Below is a small trained network, with its code and all its weights. Each question gives an input and a class and asks what happens when units are switched off, that is, made to give their printed mean instead of their output.

import numpy as np


def w(rows, s, z=0):
    codes = np.array(rows[::2]) - 128.0
    scale = np.full(codes.shape[1], s)
    scale[-1] = z or s
    return codes * scale


def norm(h):
    return h / np.sqrt((h * h).mean(-1, keepdims=True) + 1e-5)


def f(y):
    return y / 2 * (1 + np.tanh(0.7978845608 * (y + 0.044715 * y**3)))


def log_softmax(a):
    a = a - a.max(-1, keepdims=True)
    return a - np.log(np.exp(a).sum(-1, keepdims=True))


def net(x, mask):
    res = np.array(x, float).reshape(1, 3) / 4 @ E
    u = 0
    for l in range(4):
        y = f(norm(res) @ A[l][:, :-1].T + A[l][:, -1])
        res = res + np.where(mask[u : u + 5], y, B[l][:, -1]) @ B[l][:, :-1]
        u += 5
    return log_softmax(norm(res)[-1] @ U[:, :-1].T + U[:, -1])


A, B = {}, {}
E = w([
[178,180,110,17,113,105,67,93,75,180,107],'x0',
[109,102,138,157,131,88,68,139,171,215,56],'x1',
[87,137,148,170,211,167,191,150,141,254,126],'x2',
],0.0086)
A[0] = w([
[154,68,198,184,144,57,30,103,156,175,65,162],'L0N1',
[146,155,140,51,134,197,130,129,151,248,208,39],'L0N2',
[147,150,139,110,101,21,53,82,111,214,149,104],'L0N3',
[99,85,97,222,177,3,46,126,193,106,139,4],'L0N4',
[102,126,85,212,52,199,96,164,164,20,96,120],'L0N5',
],0.0056,0.0029)
B[0] = w([
[137,151,187,169,170,100,38,207,209,149,166,253],'L0N1',
[104,187,8,217,153,178,121,69,83,146,210,198],'L0N2',
[59,71,83,30,223,2,118,125,139,100,74,231],'L0N3',
[208,96,173,121,76,178,58,166,108,152,106,185],'L0N4',
[154,121,91,189,138,134,90,13,95,179,185,213],'L0N5',
],0.0082,0.0053)
A[1] = w([
[118,136,101,175,100,124,146,49,56,169,150,113],'L1N1',
[136,129,23,131,96,133,91,91,215,171,97,5],'L1N2',
[147,179,75,1,177,153,136,82,53,126,80,110],'L1N3',
[110,202,159,137,102,208,100,187,168,197,108,41],'L1N4',
[122,113,196,131,141,113,131,217,207,169,23,178],'L1N5',
],0.0077,0.0023)
B[1] = w([
[201,229,104,119,165,60,147,201,137,2,128,206],'L1N1',
[101,110,85,104,104,183,91,201,75,205,72,155],'L1N2',
[213,120,214,191,99,115,174,131,124,124,172,255],'L1N3',
[154,140,130,193,37,91,188,50,141,124,126,174],'L1N4',
[168,169,62,212,200,175,194,98,52,114,131,251],'L1N5',
],0.0081,0.0063)
A[2] = w([
[178,81,158,138,121,154,39,139,117,128,90,5],'L2N1',
[101,151,100,154,148,157,189,172,160,113,194,139],'L2N2',
[123,149,69,184,142,212,11,103,132,236,156,207],'L2N3',
[218,56,228,124,2,135,105,142,168,172,177,95],'L2N4',
[150,98,166,190,108,221,231,65,86,205,131,203],'L2N5',
],0.007,0.0023)
B[2] = w([
[32,122,211,119,87,177,143,170,96,75,57,161],'L2N1',
[97,105,74,133,180,90,43,169,162,139,2,202],'L2N2',
[147,99,171,89,19,146,177,41,150,68,232,255],'L2N3',
[103,96,182,38,87,187,177,125,132,205,105,191],'L2N4',
[158,125,68,122,175,69,63,179,116,76,120,226],'L2N5',
],0.0093,0.0067)
A[3] = w([
[173,113,205,88,129,96,110,142,181,123,148,203],'L3N1',
[76,84,141,206,87,203,101,165,181,98,89,2],'L3N2',
[38,111,133,79,156,84,75,212,141,119,1,109],'L3N3',
[107,109,180,131,122,223,75,204,125,114,167,161],'L3N4',
[46,138,64,130,150,113,107,77,153,213,162,77],'L3N5',
],0.0097,0.0017)
B[3] = w([
[35,115,170,136,163,197,148,127,146,147,123,235],'L3N1',
[145,230,158,79,103,105,145,87,148,129,198,181],'L3N2',
[54,31,107,136,159,193,65,197,54,213,36,254],'L3N3',
[36,113,124,59,138,156,252,96,50,137,144,161],'L3N4',
[123,125,189,48,46,177,190,125,117,83,113,190],'L3N5',
],0.013,0.0059)
U = w([
[215,186,54,183,171,48,119,127,154,72,154,250],'0',
[93,117,218,80,68,183,196,87,129,121,158,72],'1',
[46,61,85,139,179,164,56,180,105,161,7,31],'2',
],0.014,0.0015)

Each question gives the input, the list of numbers given to net, and the class t.
The units are the neurons (one row each of A and B). Each row of codes is followed by its name. A weight is (code - 128) times the scale printed after its matrix; where a second scale follows, it is the last column's (A, B and U).
mask holds one flag per neuron, layer by layer. A switched-off neuron (its flag False) gives its mean, the last column of its row in B, instead of its output. The means were averaged over made-up inputs and are rounded, as every weight is.
A unit's drop is (log p(t) with every unit on - log p(t) with that unit switched off) / (log p(t) with every unit on - log p(t) with every unit switched off).
The circuit of an input: a set's keep is (log p(t) with only the set's units on - log p(t) with every unit switched off) / (log p(t) with every unit on - log p(t) with every unit switched off). Starting from the 12 units with the biggest drops (on a tie, the unit counted first), units are removed one at a time, each time the one whose removal leaves the highest keep (on an exact tie, the one counted first), for as long as the keep stays at least 0.8.
circuit, biggest first: the units of the circuit, biggest drop first
most important unit: the unit with the biggest drop
k most important neurons: the k neurons with the biggest drops, biggest first
top k neurons in layer l: the k neurons of layer l with the biggest drops, biggest first
drop when u is switched off: that unit's drop, to one decimal
input [1,5,7], class 1: circuit, biggest first : [L2N3]
input [2,4,1], class 1: 2 most important neurons : [L1N1; L2N3]
input [-6,-8,1], class 2: 2 most important neurons : [L2N3; L2N2]
input [-7,3,1], class 0: 2 most important neurons : [L1N5; L2N5]
input [-4,3,1], class 0: top 2 neurons in layer 1 : [L1N5; L1N4]
input [0,-8,6], class 2: 4 most important neurons : [L2N2; L2N3; L0N5; L1N5]
input [0,-4,1], class 2: 2 most important neurons : [L2N2; L0N5]
input [-4,-5,1], class 2: 3 most important neurons : [L2N2; L2N3; L1N3]
input [6,8,2], class 1: 2 most important neurons : [L2N3; L1N5]
input [8,8,1], class 1: top 2 neurons in layer 0 : [L0N2; L0N1]
input [-1,-6,2], class 2: drop when L3N5 is switched off : 0.0
input [-1,5,5], class 0: drop when L1N5 is switched off : 0.5
input [-5,-4,3], class 2: drop when L2N2 is switched off : 1.2
input [6,-3,1], class 0: most important unit : L0N2
